Below are the code and all the weights of a small trained network. Each question names an input and a class and asks about switching units off, where a switched-off unit gives its printed mean instead of its output.

import numpy as np


def w(rows, s, z=0):
    codes = np.array(rows[::2]) - 128.0
    scale = np.full(codes.shape[1], s)
    scale[-1] = z or s
    return codes * scale


def f(y):
    return np.maximum(y, 0)


def log_softmax(a):
    a = a - a.max(-1, keepdims=True)
    return a - np.log(np.exp(a).sum(-1, keepdims=True))


def net(x, mask):
    res = np.array(x, float).reshape(1, 3) / 4 @ E
    y = f(res @ A[0][:, :-1].T + A[0][:, -1])
    res = res + np.where(mask, y, B[0][:, -1]) @ B[0][:, :-1]
    return log_softmax(res[-1] @ U[:, :-1].T + U[:, -1])


A, B = {}, {}
E = w([
[129,187,100,126,47,156,114,72,168,39,183,218],'x0',
[188,110,41,133,121,152,247,121,65,187,124,90],'x1',
[221,185,121,64,128,26,110,167,166,208,156,111],'x2',
],0.014)
A[0] = w([
[2,41,211,203,171,201,99,125,155,74,84,189,148],'N1',
[128,188,117,160,100,224,145,72,135,55,142,213,114],'N2',
[23,126,150,165,129,208,83,91,155,45,147,141,135],'N3',
[106,63,108,198,169,155,148,179,50,138,42,83,253],'N4',
[203,140,87,122,178,155,230,121,127,244,109,80,123],'N5',
[105,130,48,185,23,204,187,41,90,63,151,169,115],'N6',
[125,191,115,168,3,139,119,36,125,66,127,206,106],'N7',
[92,56,174,181,132,163,75,69,90,128,55,167,34],'N8',
[144,51,73,188,133,206,232,103,29,92,55,81,157],'N9',
[162,91,181,111,251,91,131,210,84,180,81,24,191],'N10',
[137,93,72,207,144,219,221,142,25,129,113,110,150],'N11',
],0.0093,0.0053)
B[0] = w([
[67,50,203,9,95,164,140,222,27,47,60,213,231],'N1',
[84,36,86,79,167,106,147,149,123,202,161,113,217],'N2',
[159,102,92,141,197,111,142,120,184,224,176,67,217],'N3',
[76,124,157,46,84,163,156,225,78,49,119,175,213],'N4',
[104,80,118,103,138,70,161,152,182,174,179,91,241],'N5',
[174,219,138,47,137,45,69,129,139,135,175,141,238],'N6',
[74,73,155,88,87,143,167,168,87,132,133,185,227],'N7',
[107,108,185,48,151,173,134,198,62,99,166,146,173],'N8',
[132,174,191,26,74,214,60,190,83,47,119,199,231],'N9',
[99,48,61,101,113,66,193,100,122,195,156,85,253],'N10',
[129,164,209,18,131,129,67,139,90,38,110,169,222],'N11',
],0.011,0.023)
U = w([
[95,61,139,116,75,192,164,134,76,103,113,176,134],'0',
[159,211,194,118,102,114,57,130,167,87,123,161,201],'1',
[215,215,107,249,182,219,158,25,139,79,70,58,2],'2',
[122,51,82,147,158,98,171,123,180,224,127,72,132],'3',
],0.013,0.0085)

Each question gives the input, the list of numbers given to net, and the class t.
The units are the neurons (one row each of A and B). Each row of codes is followed by its name. A weight is (code - 128) times the scale printed after its matrix; where a second scale follows, it is the last column's (A, B and U).
mask holds one flag per neuron, in row order. A switched-off neuron (its flag False) gives its mean, the last column of its row in B, instead of its output. The means were averaged over made-up inputs and are rounded, as every weight is.
A unit's drop is (log p(t) with every unit on - log p(t) with that unit switched off) / (log p(t) with every unit on - log p(t) with every unit switched off).
most important unit: the unit with the biggest drop
k most important neurons: the k neurons with the biggest drops, biggest first
drop when u is switched off: that unit's drop, to one decimal
input [3,8,-5], class 1: most important unit : N6
input [8,-7,6], class 3: 2 most important neurons : [N1; N9]
input [-7,3,2], class 3: 3 most important neurons : [N10; N5; N1]
input [6,8,7], class 3: 2 most important neurons : [N9; N5]
input [6,-4,4], class 3: 2 most important neurons : [N1; N9]
input [0,-3,3], class 1: 4 most important neurons : [N10; N2; N3; N5]
input [4,-1,6], class 1: 3 most important neurons : [N10; N1; N2]
input [0,3,-4], class 1: drop when N11 is switched off : 0.2
input [4,-6,4], class 3: drop when N4 is switched off : 0.3
input [-2,6,-4], class 1: drop when N1 is switched off : 0.1
